Here is a tiny trained network, its code and every weight. The questions are about switching its units off for an input and a class, where a switched-off unit gives its printed mean instead of its output.

import numpy as np


def w(rows, s, z=0):
    codes = np.array(rows[::2]) - 128.0
    scale = np.full(codes.shape[1], s)
    scale[-1] = z or s
    return codes * scale


def f(y):
    return np.maximum(y, 0)


def log_softmax(a):
    a = a - a.max(-1, keepdims=True)
    return a - np.log(np.exp(a).sum(-1, keepdims=True))


def net(x, mask):
    res = np.array(x, float).reshape(1, 5) / 4 @ E
    y = f(res @ A[0][:, :-1].T + A[0][:, -1])
    res = res + np.where(mask, y, B[0][:, -1]) @ B[0][:, :-1]
    return log_softmax(res[-1] @ U[:, :-1].T + U[:, -1])


A, B = {}, {}
E = w([
[122,101,125,143,136,82,23,71,149,142,176],'x0',
[95,85,56,187,176,120,113,245,119,124,74],'x1',
[145,55,173,127,139,202,108,184,67,130,185],'x2',
[154,19,100,149,63,149,123,41,124,47,37],'x3',
[107,143,195,199,59,205,97,131,211,188,124],'x4',
],0.011)
A[0] = w([
[114,55,141,195,184,67,36,106,148,169,157,73],'n0',
[191,11,182,102,129,130,140,116,111,134,93,111],'n1',
[131,104,169,126,123,220,223,162,75,102,136,117],'n2',
[96,75,190,168,56,190,94,181,172,129,116,122],'n3',
[134,156,222,199,78,176,94,170,171,170,128,85],'n4',
[64,69,83,196,206,109,85,204,108,97,45,171],'n5',
[203,135,227,71,93,156,152,44,120,135,169,40],'n6',
[191,131,87,73,180,86,131,97,35,57,88,99],'n7',
[124,233,113,35,193,95,121,177,66,163,168,86],'n8',
[116,30,179,116,112,246,92,159,51,111,224,123],'n9',
[171,124,75,56,225,81,113,118,38,56,151,107],'n10',
[174,87,90,153,126,86,66,48,158,118,215,139],'n11',
[112,57,99,136,105,106,112,97,150,64,72,155],'n12',
[227,84,91,118,89,125,130,74,165,67,77,80],'n13',
[67,180,91,220,108,149,147,76,195,134,108,137],'n14',
[193,144,178,16,82,124,150,44,97,127,158,91],'n15',
[147,72,115,163,68,137,139,117,106,45,71,3],'n16',
[108,179,96,131,111,130,254,113,162,125,63,118],'n17',
],0.0085,0.0051)
B[0] = w([
[144,132,68,210,142,128,254,110,37,91,192,195],'n0',
[112,114,232,170,168,121,119,194,173,115,172,192],'n1',
[80,161,87,187,170,87,224,37,25,81,191,201],'n2',
[201,99,138,78,78,142,155,63,89,112,61,208],'n3',
[227,70,183,92,189,149,91,85,87,145,114,205],'n4',
[193,195,74,138,44,136,214,166,198,190,88,253],'n5',
[201,150,59,136,106,143,193,204,109,166,96,209],'n6',
[193,136,171,102,67,159,106,63,119,77,81,225],'n7',
[195,116,218,139,181,95,129,139,134,190,162,232],'n8',
[86,247,174,97,47,58,179,61,202,110,160,223],'n9',
[223,101,177,85,75,135,115,74,81,115,77,240],'n10',
[117,117,70,244,121,108,180,70,62,77,169,212],'n11',
[167,164,181,141,156,136,123,122,198,133,215,222],'n12',
[145,104,176,149,210,25,90,171,149,218,147,218],'n13',
[163,77,178,47,66,91,147,43,122,117,117,196],'n14',
[168,126,28,114,69,203,212,182,227,208,153,223],'n15',
[172,27,111,193,244,112,89,150,192,193,175,203],'n16',
[93,163,77,201,140,81,152,44,31,94,216,199],'n17',
],0.0076,0.014)
U = w([
[196,69,173,75,94,157,105,85,82,125,79,41],'0',
[144,116,193,149,211,112,104,175,152,212,197,110],'1',
[149,135,45,124,67,163,180,186,176,187,98,54],'2',
[101,127,78,196,143,120,171,83,32,95,186,105],'3',
[89,179,138,105,80,40,137,64,159,120,144,229],'4',
[130,123,140,120,95,127,125,117,130,109,139,210],'5',
[23,60,95,59,186,175,32,188,181,102,95,3],'6',
[26,32,143,77,128,214,42,251,171,40,123,3],'7',
],0.011,0.0067)

Each question gives the input, the list of numbers given to net, and the class t.
The units are the neurons (one row each of A and B). Each row of codes is followed by its name. A weight is (code - 128) times the scale printed after its matrix; where a second scale follows, it is the last column's (A, B and U).
mask holds one flag per neuron, in row order. A switched-off neuron (its flag False) gives its mean, the last column of its row in B, instead of its output. The means were averaged over made-up inputs and are rounded, as every weight is.
A unit's drop is (log p(t) with every unit on - log p(t) with that unit switched off) / (log p(t) with every unit on - log p(t) with every unit switched off).
The circuit of an input: a set's keep is (log p(t) with only the set's units on - log p(t) with every unit switched off) / (log p(t) with every unit on - log p(t) with every unit switched off). Starting from the 12 units with the biggest drops (on a tie, the unit counted first), units are removed one at a time, each time the one whose removal leaves the highest keep (on an exact tie, the one counted first), for as long as the keep stays at least 0.8.
circuit, biggest first: the units of the circuit, biggest drop first
most important unit: the unit with the biggest drop
top k neurons: the k neurons with the biggest drops, biggest first
drop of u: that unit's drop, to one decimal
input [-7,1,5,8,2], class 1: most important unit => n16
input [-2,-3,6,-1,-7], class 0: top 2 neurons => [n10, n7]
input [4,-8,-7,7,-2], class 2: top 3 neurons => [n15, n6, n8]
input [8,4,0,-7,2], class 3: top 2 neurons => [n0, n13]
input [1,-7,5,8,-3], class 1: circuit, biggest first => [n13, n1]
input [8,-2,7,2,7], class 3: top 3 neurons => [n0, n11, n10]
input [6,8,-8,6,-4], class 2: top 3 neurons => [n5, n9, n2]
input [1,2,3,4,-2], class 1: circuit, biggest first => [n16, n1]
input [3,-8,0,6,6], class 2: top 2 neurons => [n15, n6]
input [6,-4,-3,1,4], class 3: top 2 neurons => [n11, n5]
input [0,-6,-8,8,-5], class 1: circuit, biggest first => [n13, n16]
input [7,-1,8,2,6], class 4: top 2 neurons => [n9, n2]
input [3,-5,1,-2,4], class 2: top 2 neurons => [n6, n10]
input [4,-7,-5,4,6], class 2: most important unit => n15
input [-6,1,4,-4,7], class 0: top 4 neurons => [n4, n3, n11, n0]
input [-1,-6,8,0,-2], class 4: top 3 neurons => [n9, n5, n2]
input [-3,4,-8,-7,6], class 4: top 3 neurons => [n14, n16, n17]
input [-8,-5,0,-3,6], class 3: top 2 neurons => [n2, n17]
input [8,-3,-8,7,0], class 3: top 2 neurons => [n11, n0]
input [3,-6,6,-5,3], class 2: top 2 neurons => [n6, n15]
input [-2,5,-4,-3,-6], class 0: most important unit => n10
input [6,-2,3,-5,-4], class 3: drop of n16 => 0.3
input [7,8,-8,8,5], class 1: drop of n6 => 0.2
input [3,-5,-7,-7,7], class 0: drop of n16 => 0.1
input [-6,3,3,8,-1], class 1: drop of n16 => 0.3
